In the rows, zero is written as 128.
Rows near named flat spaces through zero:
sc_gp: [153  99  73 167 130 144 138  90 178 140 123 127 164 114 166 181 171 152
 105 122 116 126 157 162 139]
zs_tp: [111 132  97 150 170 169 150 102 127 145 100 186  70 144 138 125  84 114
 124 186 159  97 142 123 192]
bs_dd: [145 152  89 138 139 133 158  66 139 142 125 153 119 145 137 146  98 146
 110 163 148 101 152 122 140]
zz_dl: [148 121 122 185 166 150 142 132 132 173 124 143 155 157 143 155 147 210
 114 128 120  82 133 126 135]
sc_gp: [141 170 181 128 109 100 128 183  74 111 183 137 135 126  98 117 119 194
 149  78 126 129  99  83 104]
zz_dl: [110 134 125 117 132 122 141 111 121 134 145 145 130 129 136 138 110 128
 100 125 148 126 131 118 130]
zs_tp: [ 83 110 172 128 112 118 118 214  82 107 193 159 138  81 134 136 142 150
 114  43 136 168  98 106 147]
zz_dl: [109  80 117 127 155 150 104 117 186 136  94  88 151 145 155 155 181  78
 106 158 118 130 126 176 102]
sc_gp: [170 143 157 173 123 137 121 187  83 127 146 106 139 119 111 109 131 236
 158 112 114 146  96 120 118]
sc_gp: [129 113  94 158  94 133 137 161  84 111 165 169  94  62 142 166 115 141
 137 120 150 146 126  88 190]
sc_gp: [149 155 160 119  87 102 118 171 105  88 164 126 133 100 101 106 137 152
 167  66 106 160 116 117 116]
bs_dd: [163 123 114 129  96 111 124 121 126 133 108  98 141 111 117 111 132 130
 153 121 102 135 142 129 126]
bs_dd: [118 129 153  97 118 107 105 141 106 116 155  62 141 138 125 156 133 118
 106 174 153 143  81 105  49]
zs_tp: [ 81 137 167 122 167 168 106 169 137  72 167 134 102 137 141 143 141 126
 108 147 165 176  73 159 104]
zz_dl: [150 135 145  92  93 104 101 128 169  86 111  84 146 123 105  96 167  77
 170  93  83 160 135 165  89]
zs_tp: [129 111 150 169 157 165 104 202 139 123  87 166  80 142 108 112 169  99
 204 123  90  83 126 126 183]
bs_dd: [ 92 141 143 105 182 150 134  87 150 141 115 125 127 180 138 114 103 119
  81 173 159 125 117 158  99]
zs_tp: [137  73 140 160 152 155 110 169  94 205  31  84 126 139 113  47 112 143
 159 161  91 110 128 139 166]
bs_dd: [107 214 206  92 192 155 137 105 184  81 127 172 125 203  97  27 107 155
 133  70 118 157 125 213 101]
zs_tp: [186 164  92 122  59  59 167  74 147 134 152 174 172 103 112 139 139 143
 153  17  79  90 205  96 149]
bs_dd: [111  91 119 141 116 124 118 167 106 136 145 132 123 101 142 175 150 108
 123 131 136 115 117  92 144]
sc_gp: [ 81 136 173 119 152 146 122 189  58 130 130 160  63 132 106  84  70 116
 142 156 162 126  90  87 164]
bs_dd: [109 128 164 125 123 130 117 186  75 119 146 127 109 109 114 100 105 147
 137 118 140 155  94 108 136]
zs_tp: [117 121 125 104 106 106 126 114 111 122 167  83 160 108 146 158 121 141
  77 138 157 168 105 123  78]
sc_gp: [148 135 112 150 155 152 130 113 138 142  91 131  97 159 122 130 121 124
 152 190 129  87 132 124 139]
zz_dl: [145  84  71 203 152 175 114 148 174 117 132 144 108 122 171 252 210 120
 139 187 133  83 123 123 151]
zz_dl: [100 113 150 112 127 123 111 164 104 125 136 115 116 124 125 133 129  98
 125 141 140 131 102 106 117]
zs_tp: [130 156  98 133 145 145 154  76 149 117 133 170 106 138 139 140 102 132
 113 149 152 122 147 139 150]
zz_dl: [127 137 154 114 116 117 115 161  91 122 125 115 103 128 102 103 110 113
 158 143 129 125 108  98 122]
bs_dd: [125 136 129 143 123 132 132 151 118 107 163 158 117 111 132 154 135 146
 132 108 138 132 120 113 143]
bs_dd: [ 89  77 126 136 157 148 122 143 149 165  83 152 127 133 142 115 146  78
 121 112 110 104 150 145 176]
sc_gp: [118 105 118 143 137 164 115 150 149 107  97 147  95 107 132 103 139  94
 157 127 116 154 134 166 179]
zs_tp: [124 100 131 111 100  88 135 132  75 193 101 107 150 116 114  91  94 121
 122 111 114 104 146  83 142]
zz_dl: [ 92 111 166  93 158 115 111 127 139 160 112  87 158 178 127 128 143  92
  94 148 129 100 111 127  68]
bs_dd: [ 82 167 223  88 149 118  92 197 157  46 207 132 140 163 114 156 194 109
 128  69 131 149  69 140  43]
sc_gp: [157 160 128 143 122 145 120 159 112  92 104 160  45 129  90 105 112  96
 216 169 120 102 124  99 172]
zz_dl: [103  99 147 139 137 134 105 187 106 129 144 119 119 124 135 168 156 114
 127 145 138 114  94  98 120]
zs_tp: [110 148 169  79 121 104 110 129 135  96 159  86 150 145 119 128 138 108
 109 124 138 157  97 136  52]
zz_dl: [134 101  82 148 127 164 122 116 149 110  99 127  94  98 147 136 131  95
 141 173 135 155 135 158 169]
sc_gp: [133 126 108  91 126 101 132  48 207 135 110  98 184 159 142 147 165  79
  95 114 106 115 165 169  74]
[144 103 116 132 116 122 116 127 122 146 112  76 147 122 134 139 139 131
 123 159 123 132 120 127 103]
zs_tp
[181 158  61 164  99 126 147 103 149  93 139 194  67 113 122 202 144  95
 192 157 125  63 165  77 182]
sc_gp
[ 72 117 110  68 101  92 139  93 132 116 156 159 121 102 143 156 111  30
  86 107 157 133 149 103 139]
sc_gp
[159 125 108 159 143 145 135 103 167 142 107 126 154 143 139 133 154 164
 130 120 104 117 150 164 130]
zz_dl
[102 110 151 132 158 139 137 133 105 177 113 121 159 140 137  84 101 178
  85 110 133 141 123 148 133]
zz_dl
[ 99  62 129 129 107 108 116 181  49 190 115  97 130  94 133 135 108 110
 111 150 139 112 111  63 149]
zs_tp
[148 120 154 133 151 147 119 124 133 165  60  74 158 154 112  32 113 172
 138 128  92 154 129 188 114]
zs_tp
[155 156 114 136 104 114 143 121  94 120 154 138 113 114 119 142 100 162
 139 141 144 122 126  90 132]
bs_dd
[127  95 140 119 110 139  83 181 127  97  94  79  95 105 114 110 155  59
 179 163 110 158 101 140 124]
zz_dl
[153 116 111 148 151 146 126 100 136 164  85  80 142 156 134 123 124 157
 119 191 126 115 125 147 105]
sc_gp
[135 137  90 129 125 124 142  79 178 107 151 153 137 130 151 191 157 107
 109 125 135 112 152 136 122]
zz_dl
[ 81 138 170  89 171 143 110 137 122 124 107 115  89 177 113  99 102  70
 123 192 156 117  94 126  99]
zs_tp
[153 133 128 131 125 136 127 111 168 119  95 120 147 128 120  75 142 138
 152  87  88 155 153 187 136]
bs_dd
[100 113 125 103 114 104 141 114  79 164 141 113 144 110 137 120  80 134
  77 135 159 142 123  99 124]
zs_tp
[152 131  79 157 119 140 154  86 140 125 147 147 141 101 155 156 120 179
 102 122 141 150 149 146 152]
zs_tp
[184 162 151 152 102 114 117 179  96 111 130 125 105 129  84 111 137 164
 210 120  96 101 117  87 127]
zz_dl
[125 133 149 144 112 128 120 188 116  90 172 163 119  98 124 145 156 144
 154  69 119 144 115 115 148]
bs_dd

Rows near named flat spaces through zero (a row that begins with a name and a colon came from that space):
dh_jg: [132 163 137 160 152 190 162 128 155 138 128 115 157 147 164 133 138 101
 145  96 188 103 173 119 150]
dg_rp: [135  95 110 119 100 118  82 109 142 157 137 120 124 107 160  99 110 118
 125 175  89 156 148 108  84]
rd_dc: [131  66  88 111 157 127 134 144 128 145 167 138 140 113  99 123 130 124
 127 184 183 181 169 118 109]
dg_rp: [136 105 142 126 132  96  99 127 115 116 110 134 137 127 115 166 129 125
 115 172 124 160 119 141 117]
rd_dc: [132 189 196 154 139  93 136 117 158  87  70 130 110 131 167 153 150 111
 112  86 106 136 168 126 135]
rd_dc: [114  80 101 133 127 114 139 140 141 130 163 139 129 160 112 132 142 144
 137 146 136 128 127 127 132]
dg_rp: [157 198 139 195  49 124 149 131 153  66 147 121  87 139 184 101 115  71
  81  98 105  81 178  61  95]
dh_jg: [109 118 100 120 105 105 122 148  80 127 138 142 136 112  84 137 105 140
 128 138 154 140 112 133 133]
jf_cr: [149 100 153 136 207 174  98  93 191 218 140 152 120 126 171 129 145 111
 135 158 100 180 149 134 143]
dh_jg: [ 69 127 155 123 187 133 119 132  98 155 152 147 197 125 105 198 101 109
 164 161 129 214 132 133 163]
jf_cr: [100 111 120 113 140 132 106 118 134 170 126 123 160 110 149 122 114 127
 159 146 132 170 165 125 121]
jf_cr: [104 126 101 109  71 150 102 119  95 126 189  97 158 117 140  98  69 106
 140 167  49 127  91  86  86]
dh_jg: [118 160 123 135 102 103 168 146 130  79 118 118 116 125 131 108 135 128
 123  86 159 109 175 108 119]
dg_rp: [133 166 150 141 122 128 104 131  84 111 162 139 145  75 123 153  69  56
  93 185 108 208 156  80  96]
jf_cr: [113 126 137  69 166 167 138  88 191 169 109  82 125 118 189  48 152 160
 176  84  63 111 142 132 113]
jf_cr: [147 140 128 105 125 182 124 127  81 105 151  93 166 119 108 138  96 104
 122 163 115 110  65 125 109]
dh_jg: [126 146 177 151 146 125 138 104 193 112 150 127 105 162 183 125 147 104
 122 119  33 137 144  96 121]
dh_jg: [131 125  98 139  80  45 121 155 104 105 105 159  89  80 102 114 119 129
  93 133 187 168 201 111 102]
dh_jg: [165  83  99  79 124 121 148 133 138  90  70  83 119 139 111  95 179 184
 130 117 182  61 109 172 103]
zl_bl: [166 108 129 129 151 113 139 138 133 111 103 141 103 130 101 141 160 140
 101 134 176 123 128 152 132]
dh_jg: [136  55 110 174 103  55  71 129 147 163 184 200  75 142 116 152 122 117
  87 208  74 197 134 106 116]
jf_cr: [137 135 120 117 111 123 155 138 118  88 137 118 106 136 107 109 135 143
 115 106 115  89  96 126 123]
dg_rp: [194 128 147 147 127 155 175 128 172  48 120  93  99 195 141 129 185 128
  94 111 126  30  88 134 116]
zl_bl: [133 158 151 143 172 144 205 136 183  93 150 131  93 159 140 107 172 126
 122  66 130 102 162 109 149]
dg_rp: [115 148  96 174  44 100 111 129 145 149 115 140 101 129 174  91 116 130
 131  89 140  93 180 105 124]
dg_rp: [ 93 127 139 125 145  94 140 135 132 131 112 145 127 141 115 145 145 157
 148  98 129 138 131 147 159]
jf_cr: [121  96 119  77 192 124 151 125 160 159 108 127 114 102 120  88 162 166
 149 109 155 159 168 148 130]
zl_bl: [150 134 125 170 111 176 103 125 114 150 143 131 155 147 140 163 107  94
 121 158 151 107 105 127 139]
jf_cr: [138 165 156 175  94 120 120 120 147 111 106 132 112 157 164 146 135 114
 115 101 104  89 123 124 139]
jf_cr: [ 79  90  81 126  91 105 136 138 137 147 182 137 123 152 124  94 120 157
 158 119  97 119 126 109 130]
dg_rp: [124  83  92 141 115 128 134 125 178 161 144 133 108 165 152  94 157 157
 147 115 134  94 144 129 133]
dh_jg: [ 86 222 132 119  85 155 199 146  92  59 144  88 143 133 124  94 103 129
 149  32 109  52 103 101 141]
zl_bl: [155 118 112 106 141 103 156 151 109  99 101 138  94 108  75 119 153 157
 103 111 190 117 125 153 131]
zl_bl: [163 156 159 119 168 228 129 103 140 134  78  66 195 141 174 147 139 105
 152 127 173  81 116 155 129]
rd_dc: [ 93 120 110 108 145 116 172 154 112  99 155 125 149 128  93 128 129 137
 145 120 166 148 154 118 131]
zl_bl: [152 188 138 146 155 188 191 134 148 121 145 130  96 130 134  95 142 115
 115  57 152  78 134 114 156]
zl_bl: [ 71 178 113 109 104 190 167 131 106 114 149  68 203 135 155 102  94 120
 188  82 136  83 134 105 129]
rd_dc: [125 124 131  85 130 116 117 120 116 113 116 103 137  93 129 106 115 128
 129 148 102 157 137 121  91]
rd_dc: [ 96 134 138  95 144  82 148 143 104  92 112 127 135 109  94 136 129 147
 136 116 132 162 139 134 128]
jf_cr: [116 107 101 124  96  93  96 137  95 134 174 147 125  87 110 120  82 102
 109 187 106 196 152  90  91]
rd_dc: [102 104 111 110 102 109 135 130 131 109 151 113 129 154 124 110 130 153
 146 125  81 105  99 123 118]
dg_rp: [113 113 137 114 128  87 109 127 118 129  75 132 133 133 114 152 144 165
 142 119 135 127 109 168 144]
rd_dc: [117 110 119 150 139 146 155 139 147 117 157 124 154 173 132 149 144 121
 143 134 158 114 141 122 140]
rd_dc: [144 146 110  81 116 152  95 118  74 162 114 118 122  51 107  86  83 130
 119 136 118 140  97 134 107]
rd_dc: [110 108 110  92 128 100 105 139  66 149 113 149 127 101  61 142 111 171
 134 132 132 140  61 170 151]
zl_bl: [ 92  97 116 135 130  59 197 170 137  44 172 142 119 179  80 150 162 147
 125 120 147 135 152 110 133]
dh_jg: [175  65 104  98 156 167  86 113 123 183  92 117 141 122 114 131 146 156
 132 173 173 111  80 184 126]
zl_bl: [114 125  93  95  84 138  92 133  57 141 103 101 177  91 104 128  84 139
 148 150 165 120  97 147 113]
zl_bl: [124  80 115 140 120  96 116 133 146 122 114 129 144 157 133 153 150 138
 136 159 163 136 155 139 120]
dg_rp: [182  93  97 125  79 158  81 104 146 144 139  96 119 113 173  81 112 103
 105 190 101 110 131 103  60]
[108 106 153  87 191 122 136 121 133 128 142 127 140 124 108 140 137 138
 142 147  85 179 112 137 131]
dg_rp
[111 154 164 109 165 138 184 140 116  52 163 106 149 153 100 153 133 115
 128 119  90 127  94 114 131]
zl_bl
[ 85 121 119 109 105 103 151 138 117  95 144 113 139 160 109 124 131 161
 154 103  90  97  88 131 136]
rd_dc
[ 93 165 128  90  91  96 113 134  51 130  94 138 112 104  69 125 100 186
 140  70  79  88  17 172 167]
rd_dc
[129  89  81  70 112 118  88 129  73 170 138 136 113  68  76  88  93 160
 125 161 112 152  77 144 108]
rd_dc
[184 152 158 138 161 172 124 138  74  95 111 125 157 117  86 197 117  87
  88 171 186 130  82 150 135]
jf_cr
[ 96 106  75  97  62  92 113 149  63 102 191 121 141  85  88  99  65 117
 121 181  99 169 125  82  74]
jf_cr
[127 135 134 106 131 101 102 108 145 172 110 148  77  81 144  78 124 145
 122 107  72 159 142 125 120]
zl_bl
[116 181 149 127  80 145 122 111 124  97  91  77 157 138 177 118 114 122
 148  93  92  72 114 123 113]
jf_cr
[100  94 117 121 104  77  94 115 155 158 111 136 115 128 155 108 134 155
 148 132  90 149 154 130 116]
dg_rp
[189 150 113 168 129 221 140 115 172 168 111 111 122 141 182  98 148 106
 122  98 204  53 156 130 136]
dh_jg
[ 68  66  57 137  53  50 132 175  83  91 158 136 165 158  78 154 114 156
 151 160 193 134 150 121 118]
zl_bl
[145  38  56 131  43  16  81 156  91 121 153 182  55 116  58 114 121 168
  77 189 122 145  99 130  95]
dh_jg
[149 179 128 139  96 190 135 113 128 137 142 109 111 131 156  87 111 117
 123  84  87  54  80 115 133]
dh_jg
[124  54  93 107 176 159 140 126 164 179 167 132 133 158 118 110 157 159
 157 147 141 127 116 145 142]
dg_rp
[113 101 131 136 134  93 120 132 135 125 147 148 125 140 119 149 131 127
 125 155 109 165 137 122 127]
dh_jg
[123 159 150 148 138 130 150 132 139 108 118 128 133 141 140 145 138 116
 129 102 144 121 150 123 143]
rd_dc
[124 135 156 120 160 157 130  99 186 146  99  96 147 141 193 112 153 126
 158 109 108 123 166 129 122]
zl_bl
[123 120 122 118 143  83 130 148 106 118  95 146 130  92  96 145 132 134
 119 138 201 179 181 139 126]
jf_cr
[193 175 173 162 119 109 133 126 138  75 102 146  61 125 129 139 145 102
  58 113 103 106 113 121 121]
jf_cr
[137  50 108 122 147 124  95 116 159 161 181 137 131 133 138 124 127 112
 124 214  95 189 147 107  92]
dg_rp
[ 90  50  79  46 132 133 135 137  97 104 176  73 194 126  93 107 111 150
 169 196 116 154 106 121  76]
rd_dc
[111 121 159 124 182 108 138 138 117 110 154 150 143 129  94 178 127 110
 121 161 115 196 129 124 140]
dg_rp
[123  96 117 147 130  94 147 140 163 115 129 140 115 159 132 133 162 141
 129 125 160 128 170 127 131]
zl_bl
[104 169 156 122 150  74 174 145 137  77 110 138 108 102 121 124 141 123
 119  87 145 173 205 107 126]
rd_dc

Rows near named flat spaces through zero:
zgfs: [138  55 123 108 126  90 125 137 120 113 150 109 117  52 190 120  98 130
  62 155 153  82 140 211 133]
sffh: [126 108 139 185 123  80 115 127 139 189 114 119 153 107 109 112 123 109
 105 100  65  82  76 184 168]
czzd: [ 74 124 158  89 104 144  83 122 116 160  60 138 116 113 133 100 138 153
 146 126 139 161 134  97 167]
czzd: [101 125 120 107 106 122  78  97 129 143  96 122 134  90 135  79 154 149
 117 114 170 154 118 112 150]
cqns: [161 187 127 179 129 134 148  88 157 145 139 124 153 187  94 123 147 130
 125  85  98 152  92  66  83]
czzd: [142 125 124 132 129 120 140 110 142 115 138 129 107 141 147 130 119 147
 128 136 105 130 117 116  73]
lfpb: [110 138 163 126 111 133 142 134 120 118 113 111 120 145 147 131 105 140
  91 117 117 124 149 132 142]
sffh: [126 106 142 168 128  97 116 124 138 170 117 122 143 108 122 114 122 112
 118 111  93  98  95 167 153]
sffh: [149 180 103 104 131 164 168 163 107 100 155 134 146 175  89 169 140 124
 115 130 138 142 157 100 139]
zgfs: [145 122  91 150 119  90 110 104 139 136 147 112 152  92 123  97 147 128
  87 108 137 109  94 159 133]
lfpb: [138 124 116 117 128 132 111  89 141 108 138 123 125 108 154 100 141 140
 126 128 184 155 132 100  90]
sffh: [111 213  86 207 115 105 129 124 138 108 142 109 151 188  44 115 163 112
 156  71  75 111  86 135 162]
cqns: [152 140 176  83 126 175 164 114 129 131 116 136 116 166 170 150 106 161
  92 138 141 176 162  47  66]
qcrg: [123 114 182 169 152 140 139 137 137 150 121 132 130 144 129 144 104  88
 172 124 113 117 136 135 138]
czzd: [100 144 128 142 114 121  85  95 143 169  82 139 127 134 103  92 156 145
 170 106 102 154  85  89 130]
qcrg: [170 113 127 122 136 125 166 158 116 137 162 121 157 116 134 159 111 110
  59 134 131  98 142 164 143]
czzd: [126 143 109 162 112  95 105 102 144 169 110 126 144 128  99  99 151 140
 119  97  81 122  71 127 133]
zgfs: [109 126 138 159 156 140 135 147 130  86 145 132 105 149 120 147 115  90
 216 142 131 115 151 147 128]
cqns: [122 142  80 197 130  80  93  97 156 143 133 129 134 126  80  93 163 118
 185 102  79 108  54 149 122]
qcrg: [126 154  92 112 103 121  86  83 138 157 104 131 147 114 109  81 175 163
 109 103 147 167  90  78 122]
zgfs: [131 159 146 128 136 163 142 130 127 125 126 135 135 166 112 143 132 118
 152 121 142 155 147  83 124]
cqns: [129  57 168 173 147  90 119 108 155 155 122 128 101  96 176 118  90 115
 155 142  85  91 100 175  90]
cqns: [142 126 134 157 151 137 131 147 126 153 144 131 168 120  97 139 135  76
 143 117 152 115 132 147 174]
czzd: [132 142 122 143 154 154 120 104 147 106 140 145 116 151 118 126 144 112
 217 135 158 162 130  78  81]
qcrg: [ 97 113 164 129 140 148 124 134 125  88 124 122 100 128 157 129 106 110
 176 142 165 133 172 134 132]
cqns: [150 151 111 194 142 110 112  77 170 169 128 142 141 155  89 105 158 122
 188 100  81 142  56  86  75]
qcrg: [102 122 148 133 133 139 104 115 133 121 112 128 118 120 137 110 130 118
 172 127 160 144 140 116 135]
zgfs: [123 125 146 137 147 147 139 142 127 106 139 132 119 141 131 145 116 103
 170 139 144 127 154 130 128]
lfpb: [132 126 142 133 129 130 141 121 132 107 139 117 120 133 151 129 113 129
 114 127 138 126 143 130 111]
lfpb: [ 94 156 140  92  99 154  84 105 117 156  78 124 153 113 117  86 162 147
 106  98 189 180 138  74 179]
zgfs: [162 119 109 160 139 111 115 104 142 150 157 117 174  90 119 104 148  98
 101 105 173 119 107 146 140]
czzd: [165 123  81 152 103  64 124  68 159 126 151 104 124 107 157  87 136 178
  46 108  88 111  64 142  54]
qcrg: [124 145 225 135 132 177 182 127 129  84 131 101 109 183 187 154  70 121
  99 118 156 147 203  93 101]
sffh: [145 148 127 114 127 147 149 154 110 138 139 125 164 134 106 148 133 113
  85 119 150 128 148 127 169]
qcrg: [162 115 122 159 140 112 112 121 139 217 124 141 188  99  89 119 153  96
 112 105 119 118  79 134 161]
cqns: [130 112 144 120 129 129 128 114 136 134 118 134 109 128 153 127 116 143
 133 139 116 137 125 112  93]
sffh: [100 114 149 143 126 128  86  88 141 115 116 110 127  93 156  79 135 117
 149 111 199 147 140 124 138]
lfpb: [137 140 172 153 150 162 157 148 123 117 148 117 154 148 125 152 110  78
 131 115 172 126 173 130 160]
sffh: [114 118 138 118 103 113 100 111 124 155 105 109 150  87 143  91 135 139
  66 105 158 130 123 141 169]
lfpb: [120 127 159 181 150 131 139 123 143  98 147 116 118 146 136 131 108  90
 178 120 135 114 143 144 119]
zgfs: [121 118 134 141 144 133 137 141 127  92 148 124 113 130 138 140 114 105
 162 141 144 114 151 151 127]
lfpb: [104 131 128 152 131 125  91  93 146 121 116 126 119 120 126  92 146 122
 185 115 153 147 115 111 120]
cqns: [153 110 182 132 140 144 151 103 148 151 120 135 115 147 171 139  98 138
 120 134 113 146 131  86  63]
zgfs: [115 108 169 116 146 156 126 149 123 168  95 159 119 140 122 152 116 113
 189 149 109 141 137 105 136]
lfpb: [153 123  98  69 108 123 140 142 110 147 126 136 134 114 134 141 133 170
  51 145 112 130 122 123 121]
sffh: [105 167 125 148 130 152 107 101 135  77 139 110 134 138 118  98 152 108
 170 102 209 160 156  99 140]
czzd: [114 139 137 135 142 152 125 169 107 143 127 134 163 126  84 145 139  77
 157 120 160 121 153 146 211]
[122 148  95 108 111 118 137 131 123  94 132 127 100 149 127 133 131 166
 119 138  93 128 121 124 100]
qcrg
[107 231 132 121 114 182 167 131 121  56 129 123 105 239  96 153 135 153
 159 109 119 177 167  42 100]
zgfs
[145 144 175 112 129 162 189 193  94 142 137 119 164 159 119 187  95 101
  52 123 124 108 181 146 193]
lfpb
[128 135 138 129 156 165 135 133 131 103 140 145 117 151 122 146 129 103
 204 145 161 151 156  95 107]
czzd
[127  81 141 115 128 109 118 119 135 148 111 138 102 102 164 124 109 148
 128 152  99 119 112 141  96]
sffh
[153 124 160 207 142 102 146  99 162 152 143 113 139 146 134 122 108 105
 124  99  82 102  93 142  96]
cqns
[137 121 114  99 126 128 161 159 109  76 159 118 110 128 151 156 106 137
  91 153 133 106 162 162 122]
qcrg
[142 157 118 172 130 118 131 105 147 140 137 124 144 153 101 118 143 122
 137 101 103 129  95 111 111]
cqns
[108 128 117 130 118 109 120 152 119 158 102 141 122 135  96 137 132 137
 143 131  58 107  98 150 156]
lfpb
[139  91 140 133 134 108 133 137 131 165 120 138 124 112 139 139 110 128
 119 142  82 103 107 155 121]
sffh
[130 125 120 121 131 133 122 132 121 117 140 122 142 108 128 122 136 114
 119 127 173 129 144 138 150]
czzd
[140 126 132 132 133 127 149 131 132 119 139 130 115 145 137 144 114 133
 128 137 102 121 128 128  99]
czzd
[125 118 142 126 140 140 142 142 123  96 143 124 115 131 145 143 110 113
 144 142 149 122 160 141 125]
zgfs
[189  70 154 159 174 136 108 111 145 225 147 141 211  54 125 116 143  50
 118 116 214 128 115 136 161]
zgfs
[113 150 103 103 116 135 123 110 131  80 126 131  90 150 138 120 137 166
 155 140 130 155 133  92  81]
sffh
[ 83 115  41 120 127  82 102 162 119  76 129 155  58 128  92 138 143 153
 239 178  38  89  89 187 113]
qcrg
[147 137 110  39  91 140 138 146  96 160 108 132 151 111 134 137 139 181
   8 134 138 149 139 102 151]
lfpb
[ 97 176 133 127 122 152 141 140 123  94 112 137  95 194 104 146 128 144
 185 129  89 148 140  89 114]
zgfs
[124 111 142 116 136 139 139 170 104 121 140 120 148 105 129 147 115  94
 105 135 168 106 169 173 191]
cqns
[129 161 183 136 122 152 195 139 129  80 135 112  91 209 161 169  76 149
 102 127  77 128 166 103  77]
qcrg
[123 111 144 115 144 151 119 114 133 101 133 132 111 116 158 122 123 119
 168 145 186 151 159 108 104]
sffh
[121 152 109 141 115 117  95  93 144 169  98 139 137 136  96  97 162 149
 150 105  99 153  77  87 117]
qcrg
[117 138 166 157 138 143 145 144 125 120 131 118 135 150 123 142 110  96
 141 115 132 118 153 139 156]
lfpb
[125 108 154 116 146 150 157 154 117  66 157 118 103 130 169 156  92 107
 137 155 170 117 190 153 121]
zgfs
[111 113 161 100 104 119 144 147 116 147  93 128 100 139 156 144  94 167
  82 140  60 114 129 139 126]
czzd
[115 126 101 134 110  93 103 117 133 155 107 132 123 116 111 107 144 153
 126 121  77 117  80 141 131]
zgfs
[128 152 103 165 119 101 117  94 151 128 127 124 120 148 110 105 145 147
 144 107  84 129  81 115  93]
cqns
[130 182  95 128 104 125 148 114 127  58 157  98 122 160 129 119 136 156
  80 106 141 134 141 118 108]
zgfs
[126 170 108 124 129 150 139 130 124  86 144 128 124 163 107 137 142 129
 153 125 147 148 146  98 118]
sffh
